[[-26.7 -36.9 -58.0 -26.2 -32.9 -36.8 -36.2  15.2 -35.4 -38.3 -26.4 -23.2
  -30.2 -28.7 -34.1 -29.6]
 [ 29.4  34.4  38.8  24.1  13.4  35.0  34.5  -5.8  36.3  25.6  37.2  22.6
   26.5  22.6  14.6  28.2]
 [ 25.6  31.7  25.8  21.9   6.5  18.2  26.7  47.2  36.4  24.4  42.6  11.3
   19.7  25.5   2.0  17.1]]
->
[[ 25.6  31.7  25.8  21.9   6.5  18.2  26.7  47.2  36.4  24.4  42.6  11.3
   19.7  25.5   2.0  17.1]
 [ 29.4  34.4  38.8  24.1  13.4  35.0  34.5  -5.8  36.3  25.6  37.2  22.6
   26.5  22.6  14.6  28.2]
 [-26.7 -36.9 -58.0 -26.2 -32.9 -36.8 -36.2  15.2 -35.4 -38.3 -26.4 -23.2
  -30.2 -28.7 -34.1 -29.6]]

[[ -5.3  41.2  39.4  36.2]
 [-11.7  33.2  34.4  29.5]
 [  0.8 -27.3 -31.0 -25.4]
 [ -8.1 -31.9 -30.6 -34.4]]
->
[[ -8.1 -31.9 -30.6 -34.4]
 [  0.8 -27.3 -31.0 -25.4]
 [-11.7  33.2  34.4  29.5]
 [ -5.3  41.2  39.4  36.2]]

[[  9.2   9.3   9.1   2.8  19.8]
 [  0.5   0.4   5.9  11.3 -41.7]
 [  2.6   2.5   5.3   4.3  -8.4]
 [-11.8 -12.3  -9.9 -16.1  18.3]
 [ -8.9  -9.3  -6.0  -9.0   1.9]
 [  4.8   4.7   4.7  -2.7  25.0]
 [ -0.3  -0.4   5.6  12.1 -47.3]
 [ -3.9  -4.2   1.4   5.8 -36.5]
 [ 17.9  18.2  20.7  24.0 -29.5]
 [ 23.2  23.5  21.3  13.9  26.3]
 [ 13.4  13.6  16.3  18.5 -24.2]]
->
[[ 13.4  13.6  16.3  18.5 -24.2]
 [ 23.2  23.5  21.3  13.9  26.3]
 [ 17.9  18.2  20.7  24.0 -29.5]
 [ -3.9  -4.2   1.4   5.8 -36.5]
 [ -0.3  -0.4   5.6  12.1 -47.3]
 [  4.8   4.7   4.7  -2.7  25.0]
 [ -8.9  -9.3  -6.0  -9.0   1.9]
 [-11.8 -12.3  -9.9 -16.1  18.3]
 [  2.6   2.5   5.3   4.3  -8.4]
 [  0.5   0.4   5.9  11.3 -41.7]
 [  9.2   9.3   9.1   2.8  19.8]]

[[ 26.1  31.6  30.1]
 [ 31.4  26.5  13.4]
 [-50.0 -52.2 -42.4]
 [ 46.8  52.6  46.4]
 [ 40.5  33.4  11.9]
 [-28.9 -24.9 -25.0]]
->
[[-28.9 -24.9 -25.0]
 [ 40.5  33.4  11.9]
 [ 46.8  52.6  46.4]
 [-50.0 -52.2 -42.4]
 [ 31.4  26.5  13.4]
 [ 26.1  31.6  30.1]]

[[-20.5  21.4  22.1   1.8  23.1 -11.7  11.5  25.6]
 [ -2.3   3.5   3.8   0.1   7.5  -4.5   5.1   8.1]
 [  0.9   1.5   5.4  -2.2  10.8  -3.9   4.5  11.0]
 [-19.8  23.7  20.3   5.8  29.5 -23.1  25.1  33.8]
 [-21.7  15.3  20.7  22.3   7.7 -27.5  24.4  13.9]
 [ -0.4   2.9  10.9  -0.1  15.3  -9.2   9.0  16.5]
 [-16.2  14.1  42.4   2.7  35.6 -13.9   9.2  39.8]
 [ -9.1   8.2   5.9   3.9   4.9  -6.5   6.5   6.4]
 [-15.6  14.2  28.2  16.4  24.4 -32.1  29.7  30.1]
 [ -7.5   8.1  34.5  -6.8  33.1  -2.2  -1.2  34.8]]
->
[[ -7.5   8.1  34.5  -6.8  33.1  -2.2  -1.2  34.8]
 [-15.6  14.2  28.2  16.4  24.4 -32.1  29.7  30.1]
 [ -9.1   8.2   5.9   3.9   4.9  -6.5   6.5   6.4]
 [-16.2  14.1  42.4   2.7  35.6 -13.9   9.2  39.8]
 [ -0.4   2.9  10.9  -0.1  15.3  -9.2   9.0  16.5]
 [-21.7  15.3  20.7  22.3   7.7 -27.5  24.4  13.9]
 [-19.8  23.7  20.3   5.8  29.5 -23.1  25.1  33.8]
 [  0.9   1.5   5.4  -2.2  10.8  -3.9   4.5  11.0]
 [ -2.3   3.5   3.8   0.1   7.5  -4.5   5.1   8.1]
 [-20.5  21.4  22.1   1.8  23.1 -11.7  11.5  25.6]]

[[ -0.5   2.3  -0.4   0.4]
 [  2.1  -0.4  -0.5   2.8]
 [ 52.3  -8.2 -24.0   5.1]
 [  3.8  -1.5   0.1  -3.3]
 [-42.5   9.3  19.6   5.2]
 [ 35.8  -4.9 -17.6  -1.0]
 [ 52.0 -11.3 -24.4   5.5]
 [ 34.5  -7.8 -15.5  -1.5]
 [ -0.8  -0.7  -0.1 -17.5]
 [  3.4   0.4  -1.7   0.8]
 [ -1.1   3.9   2.3  14.1]]
->
[[ -1.1   3.9   2.3  14.1]
 [  3.4   0.4  -1.7   0.8]
 [ -0.8  -0.7  -0.1 -17.5]
 [ 34.5  -7.8 -15.5  -1.5]
 [ 52.0 -11.3 -24.4   5.5]
 [ 35.8  -4.9 -17.6  -1.0]
 [-42.5   9.3  19.6   5.2]
 [  3.8  -1.5   0.1  -3.3]
 [ 52.3  -8.2 -24.0   5.1]
 [  2.1  -0.4  -0.5   2.8]
 [ -0.5   2.3  -0.4   0.4]]

[[-12.9 -14.7 -21.6  17.9]
 [-21.5 -18.6  -6.7  14.8]
 [ 10.9 -25.0 -46.6  10.2]
 [ 12.0 -21.0 -42.6  14.5]
 [-16.2  17.1  41.2 -12.5]]
->
[[-16.2  17.1  41.2 -12.5]
 [ 12.0 -21.0 -42.6  14.5]
 [ 10.9 -25.0 -46.6  10.2]
 [-21.5 -18.6  -6.7  14.8]
 [-12.9 -14.7 -21.6  17.9]]

[[  2.5 -12.7  -9.9 -18.5 -22.7   0.0 -15.1]
 [ -7.4 -12.4 -15.4   1.5  17.9  -2.3   1.9]
 [-10.7  17.6  18.3   6.9  -0.5 -12.9 -17.3]
 [ -1.5   6.9   0.5 -15.4  -9.0   7.3 -30.2]
 [-21.3  15.1 -24.4 -14.1   7.8  -4.7 -11.2]
 [ -4.7  49.7   7.4  10.3  18.9  -8.3  14.9]
 [ 21.0 -15.5  -1.4  12.5   2.0   0.0   3.0]
 [  7.3   7.1   6.5  15.4 -16.6  -7.6   7.7]
 [ -8.4 -11.8  -5.7 -26.4  17.8   5.3  -4.3]
 [-16.6  10.7  -0.5   4.0 -30.8  -7.2   0.0]
 [-13.6  50.7 -33.1  -0.9  12.2   6.1  -0.7]
 [ -5.8  10.3 -16.0  -4.0  12.3  -6.1 -13.8]]
->
[[ -5.8  10.3 -16.0  -4.0  12.3  -6.1 -13.8]
 [-13.6  50.7 -33.1  -0.9  12.2   6.1  -0.7]
 [-16.6  10.7  -0.5   4.0 -30.8  -7.2   0.0]
 [ -8.4 -11.8  -5.7 -26.4  17.8   5.3  -4.3]
 [  7.3   7.1   6.5  15.4 -16.6  -7.6   7.7]
 [ 21.0 -15.5  -1.4  12.5   2.0   0.0   3.0]
 [ -4.7  49.7   7.4  10.3  18.9  -8.3  14.9]
 [-21.3  15.1 -24.4 -14.1   7.8  -4.7 -11.2]
 [ -1.5   6.9   0.5 -15.4  -9.0   7.3 -30.2]
 [-10.7  17.6  18.3   6.9  -0.5 -12.9 -17.3]
 [ -7.4 -12.4 -15.4   1.5  17.9  -2.3   1.9]
 [  2.5 -12.7  -9.9 -18.5 -22.7   0.0 -15.1]]

[[ 12.6 -15.5   4.1 -14.3  29.8 -30.4 -17.7  19.1]
 [ -3.8   6.6  -0.7   6.2  -4.3  -1.7  -0.7  -2.0]
 [  4.9  10.2  -3.7   3.8 -28.1  32.3  24.9 -21.6]
 [ 18.0  13.3  -9.5  -8.6 -23.6  14.0  26.2 -23.3]
 [  2.7 -21.3   6.4 -13.6  50.5 -57.2 -36.4  35.1]]
->
[[  2.7 -21.3   6.4 -13.6  50.5 -57.2 -36.4  35.1]
 [ 18.0  13.3  -9.5  -8.6 -23.6  14.0  26.2 -23.3]
 [  4.9  10.2  -3.7   3.8 -28.1  32.3  24.9 -21.6]
 [ -3.8   6.6  -0.7   6.2  -4.3  -1.7  -0.7  -2.0]
 [ 12.6 -15.5   4.1 -14.3  29.8 -30.4 -17.7  19.1]]
